Here is a tiny trained network, its code and every weight. The questions are about switching its units off for an input and a class, where a switched-off unit gives its printed mean instead of its output.

import numpy as np


def w(rows, s, z=0):
    codes = np.array(rows[::2]) - 128.0
    scale = np.full(codes.shape[1], s)
    scale[-1] = z or s
    return codes * scale


def f(y):
    return y / 2 * (1 + np.tanh(0.7978845608 * (y + 0.044715 * y**3)))


def log_softmax(a):
    a = a - a.max(-1, keepdims=True)
    return a - np.log(np.exp(a).sum(-1, keepdims=True))


def net(x, mask):
    res = np.array(x, float).reshape(1, 8) / 4 @ E
    y = f(res @ A[0][:, :-1].T + A[0][:, -1])
    res = res + np.where(mask, y, B[0][:, -1]) @ B[0][:, :-1]
    return log_softmax(res[-1] @ U[:, :-1].T + U[:, -1])


A, B = {}, {}
E = w([
[67,254,218],'x0',
[163,146,135],'x1',
[114,121,127],'x2',
[140,134,129],'x3',
[79,104,124],'x4',
[153,143,134],'x5',
[173,24,235],'x6',
[51,91,118],'x7',
],0.0062)
A[0] = w([
[132,131,129,23],'N0',
[18,114,238,85],'N1',
[83,190,36,147],'N2',
[78,173,232,161],'N3',
[42,216,163,190],'N4',
[148,100,66,138],'N5',
[174,102,129,136],'N6',
[97,165,156,149],'N7',
[133,72,173,9],'N8',
[182,33,79,174],'N9',
[73,163,46,92],'N10',
[169,236,2,76],'N11',
[134,200,144,162],'N12',
[160,57,122,145],'N13',
[166,191,71,38],'N14',
[118,54,227,39],'N15',
],0.0097,0.0014)
B[0] = w([
[79,95,131,117],'N0',
[196,215,120,210],'N1',
[76,20,199,202],'N2',
[104,172,30,219],'N3',
[188,85,85,236],'N4',
[160,115,70,166],'N5',
[118,192,170,160],'N6',
[150,69,83,159],'N7',
[73,104,151,166],'N8',
[29,254,88,254],'N9',
[49,146,251,181],'N10',
[108,145,207,213],'N11',
[153,125,57,174],'N12',
[58,165,131,202],'N13',
[105,140,157,152],'N14',
[55,110,175,214],'N15',
],0.0059,0.0058)
U = w([
[99,117,200,3],'0',
[113,148,90,231],'1',
[119,137,5,89],'2',
[126,120,120,190],'3',
[135,104,112,191],'4',
[136,95,108,149],'5',
[135,96,92,52],'6',
[142,88,69,82],'7',
],0.014,0.0016)

Each question gives the input, the list of numbers given to net, and the class t.
The units are the neurons (one row each of A and B). Each row of codes is followed by its name. A weight is (code - 128) times the scale printed after its matrix; where a second scale follows, it is the last column's (A, B and U).
mask holds one flag per neuron, in row order. A switched-off neuron (its flag False) gives its mean, the last column of its row in B, instead of its output. The means were averaged over made-up inputs and are rounded, as every weight is.
A unit's drop is (log p(t) with every unit on - log p(t) with that unit switched off) / (log p(t) with every unit on - log p(t) with every unit switched off).
The circuit of an input: a set's keep is (log p(t) with only the set's units on - log p(t) with every unit switched off) / (log p(t) with every unit on - log p(t) with every unit switched off). Starting from the 12 units with the biggest drops (on a tie, the unit counted first), units are removed one at a time, each time the one whose removal leaves the highest keep (on an exact tie, the one counted first), for as long as the keep stays at least 0.8.
units of the circuit, in order: the units of the circuit, biggest drop first
most important unit: the unit with the biggest drop
k most important neurons: the k neurons with the biggest drops, biggest first
drop when u is switched off: that unit's drop, to one decimal
input [3,5,4,6,-3,6,-8,-7], class 0: most important unit => N11
input [-8,-1,-2,-2,-1,-3,8,7], class 0: units of the circuit, in order => (N15 N13)
input [5,7,0,5,-5,-6,-8,6], class 0: units of the circuit, in order => (N10 N2)
input [-1,-2,3,0,5,-4,-5,-3], class 0: units of the circuit, in order => (N10 N2 N3)
input [2,3,0,1,-6,3,-8,2], class 0: units of the circuit, in order => (N11 N2)
input [-7,6,2,-3,-8,-4,5,8], class 1: units of the circuit, in order => (N9 N13)
input [6,-3,-7,6,-2,3,-7,-3], class 0: 3 most important neurons => (N11 N2 N10)
input [-6,8,-2,-6,-6,6,8,7], class 0: 2 most important neurons => (N15 N3)
input [5,-7,5,-7,7,-7,-7,-7], class 0: 2 most important neurons => (N10 N2)
input [-4,-2,-6,-6,-7,1,7,-6], class 0: drop when N1 is switched off => 0.1
input [2,-5,3,0,-6,2,-6,1], class 0: drop when N6 is switched off => 0.0
input [7,-5,5,3,-6,0,5,-1], class 2: drop when N3 is switched off => 0.4
